Here is a tiny trained network, its code and every weight. The questions are about switching its units off for an input and a target symbol, where a switched-off unit gives its printed mean instead of its output.

import numpy as np


def w(rows, s, z=0):
    codes = np.array(rows[::2]) - 128.0
    scale = np.full(codes.shape[1], s)
    scale[-1] = z or s
    return codes * scale


def norm(h):
    return h / np.sqrt((h * h).mean(-1, keepdims=True) + 1e-5)


def f(y):
    return y / 2 * (1 + np.tanh(0.7978845608 * (y + 0.044715 * y**3)))


def softmax(a):
    e = np.exp(a - a.max(-1, keepdims=True))
    return e / e.sum(-1, keepdims=True)


def log_softmax(a):
    a = a - a.max(-1, keepdims=True)
    return a - np.log(np.exp(a).sum(-1, keepdims=True))


def net(x, mask):
    ids = ['αβγζηλμξτφψω'.index(c) for c in x.split()]
    T = len(ids)
    res = E[ids] + P[:T]
    q, k, v = (norm(res) @ M[0].T for M in (Q, K, V))
    z = softmax(np.where(np.tri(T) > 0, q @ k.T / 2**0.5, -1e9)) @ v
    res = res + np.where(mask[0], z, O[0][:, -1]) @ O[0][:, :-1]
    y = f(norm(res) @ A[0][:, :-1].T + A[0][:, -1])
    res = res + np.where(mask[1:9], y, B[0][:, -1]) @ B[0][:, :-1]
    return log_softmax(norm(res)[-1] @ U[:, :-1].T + U[:, -1])


Q, K, V, O, A, B = {}, {}, {}, {}, {}, {}
E = w([
[126,103,149,186,84,163],'α',
[209,117,79,92,150,144],'β',
[122,159,119,83,62,124],'γ',
[111,114,182,137,152,117],'ζ',
[151,151,124,253,133,216],'η',
[146,69,151,104,110,138],'λ',
[158,83,110,153,125,84],'μ',
[99,173,177,162,89,169],'ξ',
[128,127,150,78,133,99],'τ',
[150,170,147,113,116,181],'φ',
[129,142,120,191,103,135],'ψ',
[156,162,101,156,136,111],'ω',
],0.022)
P = w([
[126,104,129,133,199,119],'0',
[200,107,24,122,40,184],'1',
[111,118,112,120,187,128],'2',
[188,123,56,110,33,149],'3',
[105,121,107,117,181,133],'4',
[177,131,82,149,8,177],'5',
[92,117,100,118,175,132],'6',
[188,129,115,101,25,138],'7',
[83,120,90,124,170,142],'8',
[204,135,129,112,23,143],'9',
[70,116,83,121,166,142],'10',
[232,142,151,104,30,140],'11',
[67,118,72,125,167,152],'12',
[250,133,167,127,30,180],'13',
],0.014)
Q[0] = w([
[171,145,128,70,64,179],'head 1',
[201,139,133,126,1,142],'head 1',
],0.0085)
K[0] = w([
[125,144,146,127,158,152],'head 1',
[2,125,116,67,87,106],'head 1',
],0.0094)
V[0] = w([
[245,129,222,149,163,131],'head 1',
[1,115,99,71,253,186],'head 1',
],0.0079)
O[0] = w([
[122,185,254,53,108,142,3],'head 1',
[37,135,13,140,92,183,254],'head 1',
],0.0081,0.00056)
A[0] = w([
[193,161,175,218,75,152,154],'neuron 1',
[193,136,163,108,21,165,223],'neuron 2',
[145,128,192,160,55,127,118],'neuron 3',
[154,87,190,163,156,79,87],'neuron 4',
[197,110,86,90,9,167,254],'neuron 5',
[115,247,171,161,161,76,96],'neuron 6',
[107,133,119,173,185,91,95],'neuron 7',
[101,123,199,184,160,128,94],'neuron 8',
],0.011,0.004)
B[0] = w([
[190,97,147,61,116,99,206],'neuron 1',
[239,75,179,194,153,211,212],'neuron 2',
[246,188,108,65,84,135,154],'neuron 3',
[58,109,48,150,124,182,145],'neuron 4',
[204,186,123,220,42,184,247],'neuron 5',
[102,166,128,152,96,189,144],'neuron 6',
[187,255,130,128,144,43,133],'neuron 7',
[99,91,114,162,95,54,148],'neuron 8',
],0.0097,0.014)
U = w([
[188,66,154,83,87,74,133],'α',
[216,153,62,55,208,137,91],'β',
[58,154,35,134,55,170,129],'γ',
[61,131,183,216,125,109,162],'ζ',
[199,143,212,219,233,78,66],'η',
[118,36,139,132,160,173,110],'λ',
[123,91,32,175,168,100,147],'μ',
[113,166,229,120,58,117,115],'ξ',
[135,144,149,30,150,103,254],'τ',
[98,182,145,151,197,238,91],'φ',
[172,180,130,94,102,24,135],'ψ',
[136,249,129,154,180,114,128],'ω',
],0.011,0.0072)

Each question gives the input, a string of symbols that net reads in full, and the target symbol t.
The units are the heads (2 rows each of Q, K, V and O) and the neurons (one row each of A and B). Each row of codes is followed by its name. A weight is (code - 128) times the scale printed after its matrix; where a second scale follows, it is the last column's (O, A, B and U).
mask holds one flag per unit, heads first, then neurons. A switched-off unit (its flag False) gives its mean, the last column of its rows in O or B, instead of its output. The means were averaged over made-up inputs and are rounded, as every weight is.
A unit's drop is (log p(t) with every unit on - log p(t) with that unit switched off) / (log p(t) with every unit on - log p(t) with every unit switched off).
The circuit of an input: a set's keep is (log p(t) with only the set's units on - log p(t) with every unit switched off) / (log p(t) with every unit on - log p(t) with every unit switched off). Starting from all 9 units, units are removed one at a time, each time the one whose removal leaves the highest keep (on an exact tie, the one counted first), for as long as the keep stays at least 0.8.
units of the circuit, in order: the units of the circuit, biggest drop first
most important unit: the unit with the biggest drop
k most important neurons: the k neurons with the biggest drops, biggest first
drop of u: that unit's drop, to one decimal
input φ ψ τ η ψ φ φ α τ τ, target γ: most important neuron -> (neuron 1)
input τ β λ, target λ: units of the circuit, in order -> (neuron 5; neuron 1; neuron 3; neuron 2)
input ξ λ ω λ τ λ γ α ψ α φ τ γ, target γ: units of the circuit, in order -> (neuron 2; head 1)
input γ α η τ ψ τ α, target α: 2 most important neurons -> (neuron 5; neuron 1)
input ψ φ ψ γ ζ β η ξ μ, target μ: 2 most important neurons -> (neuron 4; neuron 5)
input τ γ φ α ω, target ω: 2 most important neurons -> (neuron 2; neuron 6)
input η γ ξ μ μ η γ, target γ: 4 most important neurons -> (neuron 2; neuron 1; neuron 3; neuron 7)
input η τ η τ τ τ μ ω α η ξ, target ξ: units of the circuit, in order -> (head 1; neuron 5; neuron 8; neuron 2)
input ζ ζ μ, target μ: 2 most important neurons -> (neuron 4; neuron 2)
input μ γ η η γ φ η τ μ ζ ψ, target ψ: 3 most important neurons -> (neuron 2; neuron 7; neuron 5)
input ζ α η λ τ γ μ γ η η ψ φ φ, target φ: 4 most important neurons -> (neuron 1; neuron 5; neuron 3; neuron 2)
input τ μ η ω ω τ ζ α η ω ζ μ η, target η: 2 most important neurons -> (neuron 5; neuron 8)
input ζ β φ, target φ: drop of neuron 1 -> 0.3
input λ ξ λ, target λ: drop of neuron 8 -> 0.0
input η β η λ ω ξ η τ ω λ λ α τ ψ, target γ: drop of head 1 -> 1.6
input ω τ γ τ γ β φ τ μ τ ω, target ω: drop of neuron 2 -> 0.2
input λ η τ η ω η η, target η: most important unit -> neuron 5
